Here is a tiny trained network, its code and every weight. The questions are about switching its units off for an input and a class, where a switched-off unit gives its printed mean instead of its output.

import numpy as np


def w(rows, s, z=0):
    codes = np.array(rows[::2]) - 128.0
    scale = np.full(codes.shape[1], s)
    scale[-1] = z or s
    return codes * scale


def norm(h):
    return h / np.sqrt((h * h).mean(-1, keepdims=True) + 1e-5)


def f(y):
    return y / 2 * (1 + np.tanh(0.7978845608 * (y + 0.044715 * y**3)))


def log_softmax(a):
    a = a - a.max(-1, keepdims=True)
    return a - np.log(np.exp(a).sum(-1, keepdims=True))


def net(x, mask):
    res = np.array(x, float).reshape(1, 3) / 4 @ E
    u = 0
    for l in range(3):
        y = f(norm(res) @ A[l][:, :-1].T + A[l][:, -1])
        res = res + np.where(mask[u : u + 13], y, B[l][:, -1]) @ B[l][:, :-1]
        u += 13
    return log_softmax(norm(res)[-1] @ U[:, :-1].T + U[:, -1])


A, B = {}, {}
E = w([
[96,147,50,230,119,128],'x0',
[70,161,202,152,2,133],'x1',
[65,226,133,111,179,165],'x2',
],0.009)
A[0] = w([
[90,56,170,75,170,173,105],'0.n0',
[153,179,106,94,2,135,165],'0.n1',
[79,49,173,105,174,100,17],'0.n2',
[110,189,61,70,148,172,160],'0.n3',
[91,134,160,113,62,188,119],'0.n4',
[144,151,44,48,45,25,73],'0.n5',
[134,71,203,50,122,207,15],'0.n6',
[89,147,106,107,108,74,107],'0.n7',
[111,64,173,99,156,165,114],'0.n8',
[143,214,107,214,113,26,140],'0.n9',
[131,3,115,134,143,102,172],'0.n10',
[154,91,160,142,127,156,34],'0.n11',
[112,82,118,100,119,72,3],'0.n12',
],0.0071,0.0052)
B[0] = w([
[59,133,171,223,162,57,164],'0.n0',
[161,88,141,167,194,173,242],'0.n1',
[70,160,164,147,116,132,100],'0.n2',
[124,37,140,150,148,191,243],'0.n3',
[221,152,128,143,197,138,201],'0.n4',
[26,103,128,122,128,189,111],'0.n5',
[109,141,155,150,175,46,166],'0.n6',
[181,151,90,92,122,128,120],'0.n7',
[70,118,158,180,156,87,152],'0.n8',
[222,142,86,52,129,113,218],'0.n9',
[61,62,156,163,173,208,254],'0.n10',
[19,133,112,110,105,132,92],'0.n11',
[2,129,108,96,83,154,90],'0.n12',
],0.0064,0.0032)
A[1] = w([
[89,158,39,212,83,94,37],'1.n0',
[51,118,148,188,154,139,117],'1.n1',
[141,61,114,144,87,63,47],'1.n2',
[63,217,115,87,161,163,98],'1.n3',
[160,117,71,133,108,209,89],'1.n4',
[130,140,159,134,48,142,129],'1.n5',
[159,105,144,171,165,136,141],'1.n6',
[107,168,171,182,84,97,90],'1.n7',
[145,188,175,137,16,114,140],'1.n8',
[108,108,188,9,106,88,67],'1.n9',
[121,150,98,165,127,124,1],'1.n10',
[110,153,154,114,60,179,86],'1.n11',
[158,151,155,192,146,103,131],'1.n12',
],0.012,0.0054)
B[1] = w([
[127,222,232,190,179,28,192],'1.n0',
[165,161,113,65,112,130,160],'1.n1',
[51,145,162,167,73,175,167],'1.n2',
[42,64,159,196,10,207,223],'1.n3',
[137,184,189,90,129,112,227],'1.n4',
[131,70,50,116,206,157,187],'1.n5',
[124,180,87,88,98,134,252],'1.n6',
[97,97,109,62,171,120,165],'1.n7',
[173,72,48,111,233,129,238],'1.n8',
[128,226,133,254,157,61,202],'1.n9',
[156,113,167,160,137,128,116],'1.n10',
[179,73,63,100,177,149,163],'1.n11',
[104,144,106,47,152,154,182],'1.n12',
],0.0096,0.0047)
A[2] = w([
[142,125,123,120,140,91,63],'2.n0',
[140,88,116,126,171,107,101],'2.n1',
[208,138,130,85,36,131,71],'2.n2',
[134,161,218,156,141,61,167],'2.n3',
[121,181,127,2,57,111,105],'2.n4',
[145,132,77,34,154,138,72],'2.n5',
[141,226,109,199,125,33,80],'2.n6',
[146,144,63,148,67,149,112],'2.n7',
[126,156,149,162,127,95,43],'2.n8',
[143,28,142,177,21,95,142],'2.n9',
[69,75,142,189,45,191,81],'2.n10',
[115,169,187,139,47,94,254],'2.n11',
[73,113,83,162,194,127,44],'2.n12',
],0.011,0.0037)
B[2] = w([
[89,186,91,134,149,156,125],'2.n0',
[110,151,86,101,131,156,187],'2.n1',
[156,132,156,111,110,86,127],'2.n2',
[110,159,145,239,109,56,254],'2.n3',
[173,107,211,149,4,102,142],'2.n4',
[170,83,109,103,132,106,222],'2.n5',
[78,104,210,147,127,66,249],'2.n6',
[80,132,211,174,173,130,138],'2.n7',
[108,134,149,110,174,103,148],'2.n8',
[23,227,137,128,78,239,186],'2.n9',
[79,191,132,96,36,198,224],'2.n10',
[185,50,2,34,205,135,233],'2.n11',
[194,98,106,96,100,115,194],'2.n12',
],0.0099,0.0056)
U = w([
[183,74,20,68,250,162,127],'0',
[73,184,192,224,183,21,157],'1',
[38,158,136,120,38,251,210],'2',
[216,102,191,78,18,73,3],'3',
],0.015,0.0037)

Each question gives the input, the list of numbers given to net, and the class t.
The units are the neurons (one row each of A and B). Each row of codes is followed by its name. A weight is (code - 128) times the scale printed after its matrix; where a second scale follows, it is the last column's (A, B and U).
mask holds one flag per neuron, layer by layer. A switched-off neuron (its flag False) gives its mean, the last column of its row in B, instead of its output. The means were averaged over made-up inputs and are rounded, as every weight is.
A unit's drop is (log p(t) with every unit on - log p(t) with that unit switched off) / (log p(t) with every unit on - log p(t) with every unit switched off).
The circuit of an input: a set's keep is (log p(t) with only the set's units on - log p(t) with every unit switched off) / (log p(t) with every unit on - log p(t) with every unit switched off). Starting from the 12 units with the biggest drops (on a tie, the unit counted first), units are removed one at a time, each time the one whose removal leaves the highest keep (on an exact tie, the one counted first), for as long as the keep stays at least 0.8.
circuit, biggest first: the units of the circuit, biggest drop first
most important unit: the unit with the biggest drop
k most important neurons: the k neurons with the biggest drops, biggest first
k most important neurons of layer l: the k neurons of layer l with the biggest drops, biggest first
drop when u is switched off: that unit's drop, to one decimal
input [-2,0,-4], class 2: most important unit -> 1.n4
input [6,-5,-7], class 2: circuit, biggest first -> (1.n8, 1.n2, 2.n9)
input [-1,-2,2], class 3: 2 most important neurons -> (2.n4, 1.n8)
input [-4,2,0], class 1: 2 most important neurons -> (1.n9, 0.n10)
input [0,0,-1], class 3: 2 most important neurons -> (1.n1, 1.n3)
input [-1,6,-8], class 2: 2 most important neurons -> (1.n2, 0.n1)
input [6,-5,6], class 1: 4 most important neurons of layer 0 -> (0.n10, 0.n1, 0.n4, 0.n5)
input [-4,-3,1], class 1: 2 most important neurons -> (0.n1, 1.n8)
input [-4,2,-3], class 1: 2 most important neurons of layer 1 -> (1.n9, 1.n3)
input [3,3,2], class 3: 3 most important neurons of layer 0 -> (0.n1, 0.n4, 0.n9)
input [8,8,1], class 0: 2 most important neurons of layer 1 -> (1.n8, 1.n5)
input [0,4,-1], class 0: 2 most important neurons -> (0.n3, 0.n10)
input [-2,-3,0], class 3: 3 most important neurons -> (1.n1, 2.n4, 1.n8)
input [2,0,5], class 2: circuit, biggest first -> (1.n3)
input [7,7,-5], class 0: 2 most important neurons -> (1.n8, 1.n5)
input [-7,0,7], class 1: 3 most important neurons -> (1.n9, 0.n10, 2.n3)
input [0,-2,-2], class 3: 2 most important neurons of layer 1 -> (1.n1, 1.n3)
input [-3,1,-4], class 2: 2 most important neurons -> (1.n4, 1.n0)
input [-7,8,2], class 0: drop when 1.n8 is switched off -> 0.8
input [-2,7,-6], class 0: circuit, biggest first -> (1.n8)
input [2,-1,6], class 2: drop when 1.n3 is switched off -> 0.1
input [6,-3,5], class 1: drop when 1.n0 is switched off -> 0.9
